Below is a small trained network, with its code and all its weights. Each question gives an input and a target symbol and asks what happens when units are switched off, that is, made to give their printed mean instead of their output.

import numpy as np


def w(rows, s, z=0):
    codes = np.array(rows[::2]) - 128.0
    scale = np.full(codes.shape[1], s)
    scale[-1] = z or s
    return codes * scale


def f(y):
    return np.maximum(y, 0)


def softmax(a):
    e = np.exp(a - a.max(-1, keepdims=True))
    return e / e.sum(-1, keepdims=True)


def log_softmax(a):
    a = a - a.max(-1, keepdims=True)
    return a - np.log(np.exp(a).sum(-1, keepdims=True))


def net(x, mask):
    ids = ['ΔΞΣΩαβη'.index(c) for c in x.split()]
    T = len(ids)
    res = E[ids] + P[:T]
    u = 0
    for l in range(2):
        q, k, v = (res @ M[l].T for M in (Q, K, V))
        z = softmax(np.where(np.tri(T) > 0, q @ k.T / 2**0.5, -1e9)) @ v
        res = res + np.where(mask[u], z, O[l][:, -1]) @ O[l][:, :-1]
        u += 1
        y = f(res @ A[l][:, :-1].T + A[l][:, -1])
        res = res + np.where(mask[u : u + 8], y, B[l][:, -1]) @ B[l][:, :-1]
        u += 8
    return log_softmax(res[-1] @ U[:, :-1].T + U[:, -1])


Q, K, V, O, A, B = {}, {}, {}, {}, {}, {}
E = w([
[65,118,117,237],'Δ',
[161,33,215,186],'Ξ',
[124,82,128,143],'Σ',
[140,88,125,197],'Ω',
[127,94,157,154],'α',
[85,176,61,110],'β',
[96,89,7,66],'η',
],0.017)
P = w([
[202,189,129,71],'0',
[168,171,124,84],'1',
[148,156,126,89],'2',
[120,143,121,105],'3',
[105,132,126,104],'4',
[93,108,125,107],'5',
[67,104,130,117],'6',
[63,90,113,125],'7',
[52,64,119,128],'8',
[54,34,95,136],'9',
[40,29,96,140],'10',
[34,13,88,139],'11',
[31,2,64,157],'12',
[5,15,112,143],'13',
],0.0064)
Q[0] = w([
[36,68,100,187],'0.h1',
[111,253,90,72],'0.h1',
],0.023)
K[0] = w([
[23,137,96,142],'0.h1',
[219,254,169,113],'0.h1',
],0.021)
V[0] = w([
[29,75,204,255],'0.h1',
[16,120,200,79],'0.h1',
],0.0053)
O[0] = w([
[107,254,216,127,255],'0.h1',
[153,176,153,77,143],'0.h1',
],0.0068,0.0086)
A[0] = w([
[144,249,117,147,87],'0.n1',
[100,183,76,91,96],'0.n2',
[135,121,103,209,196],'0.n3',
[83,96,151,75,171],'0.n4',
[172,127,189,160,118],'0.n5',
[158,64,195,151,2],'0.n6',
[107,163,136,98,138],'0.n7',
[103,131,163,158,82],'0.n8',
],0.012,0.0058)
B[0] = w([
[244,114,66,111,219],'0.n1',
[108,128,97,42,170],'0.n2',
[47,122,164,153,255],'0.n3',
[105,121,158,156,168],'0.n4',
[89,174,132,87,192],'0.n5',
[154,111,6,55,152],'0.n6',
[136,86,134,144,169],'0.n7',
[110,158,91,139,213],'0.n8',
],0.018,0.0075)
Q[1] = w([
[143,176,251,186],'1.h1',
[126,90,122,106],'1.h1',
],0.028)
K[1] = w([
[121,242,150,253],'1.h1',
[106,106,128,69],'1.h1',
],0.022)
V[1] = w([
[86,70,248,94],'1.h1',
[66,135,110,133],'1.h1',
],0.013)
O[1] = w([
[164,71,189,1,3],'1.h1',
[185,162,76,171,215],'1.h1',
],0.0088,0.014)
A[1] = w([
[238,202,194,71,46],'1.n1',
[53,124,129,116,186],'1.n2',
[90,113,101,96,38],'1.n3',
[222,123,73,90,102],'1.n4',
[158,130,76,150,4],'1.n5',
[193,46,147,188,171],'1.n6',
[220,75,140,120,117],'1.n7',
[246,85,148,98,106],'1.n8',
],0.014,0.0036)
B[1] = w([
[217,105,58,86,132],'1.n1',
[184,113,137,88,220],'1.n2',
[153,120,91,162,172],'1.n3',
[97,252,176,142,151],'1.n4',
[141,110,170,71,252],'1.n5',
[70,13,99,173,138],'1.n6',
[66,180,112,178,131],'1.n7',
[63,137,83,186,132],'1.n8',
],0.02,0.012)
U = w([
[251,172,140,221,178],'Δ',
[144,143,119,98,51],'Ξ',
[37,186,90,8,138],'Σ',
[3,153,112,53,90],'Ω',
[133,101,101,115,92],'α',
[250,124,51,103,77],'β',
[138,116,212,42,253],'η',
],0.0074,0.0059)

Each question gives the input, a string of symbols that net reads in full, and the target symbol t.
The units are the heads (2 rows each of Q, K, V and O) and the neurons (one row each of A and B). Each row of codes is followed by its name. A weight is (code - 128) times the scale printed after its matrix; where a second scale follows, it is the last column's (O, A, B and U).
mask holds one flag per unit, layer by layer, with each layer's heads first. A switched-off unit (its flag False) gives its mean, the last column of its rows in O or B, instead of its output. The means were averaged over made-up inputs and are rounded, as every weight is.
A unit's drop is (log p(t) with every unit on - log p(t) with that unit switched off) / (log p(t) with every unit on - log p(t) with every unit switched off).
The circuit of an input: a set's keep is (log p(t) with only the set's units on - log p(t) with every unit switched off) / (log p(t) with every unit on - log p(t) with every unit switched off). Starting from the 12 units with the biggest drops (on a tie, the unit counted first), units are removed one at a time, each time the one whose removal leaves the highest keep (on an exact tie, the one counted first), for as long as the keep stays at least 0.8.
circuit, biggest first: the units of the circuit, biggest drop first
most important unit: the unit with the biggest drop
top k neurons: the k neurons with the biggest drops, biggest first
top k neurons in layer l: the k neurons of layer l with the biggest drops, biggest first
drop when u is switched off: that unit's drop, to one decimal
input α Ξ Ξ Ω, target η: circuit, biggest first : (1.h1)
input β Ω Ω, target η: circuit, biggest first : (1.h1, 0.h1, 0.n1)
input β Ξ Ω Δ Δ Ξ, target β: top 4 neurons : (0.n6, 0.n5, 0.n1, 1.n2)
input Δ β η Ω β Σ β η Δ Ω Ξ β Ξ Ξ, target β: top 2 neurons in layer 1 : (1.n3, 1.n2)
input Ξ β Ω α, target β: top 2 neurons : (1.n1, 0.n3)
input Δ Ω Δ Δ β Ω Ξ Σ Ω Δ η Ξ α, target α: top 4 neurons : (1.n6, 0.n5, 0.n8, 0.n2)
input Ω Δ α Δ Ω Δ Δ η Ξ η Ω, target α: top 2 neurons : (1.n6, 0.n5)
input β Δ α Δ Σ Δ Δ Ω Δ Δ β, target β: circuit, biggest first : (0.h1, 1.n3)
input β β α, target β: top 3 neurons in layer 0 : (0.n1, 0.n8, 0.n7)
input Ω η Δ Ξ β Ξ β Ω Δ Ω Ω η, target β: top 2 neurons : (0.n2, 1.n3)
input Ω α α Σ Ξ, target Σ: top 2 neurons : (0.n6, 1.n4)
input Ω Σ Σ, target Ω: top 3 neurons in layer 0 : (0.n3, 0.n5, 0.n8)
input β Ξ Ω Δ Δ Ξ η Δ Ω Ω Ω Ξ Σ, target Δ: drop when 0.h1 is switched off : 1.0
input β Δ Ω Ξ Δ Δ β, target β: drop when 0.h1 is switched off : 0.4
input β η η η Δ Ω Ω η α, target α: most important unit : 0.h1
input Δ Ω α Ξ, target Σ: drop when 0.n3 is switched off : 0.1
input Ω Ξ Ω η Σ, target α: drop when 1.n6 is switched off : 0.5
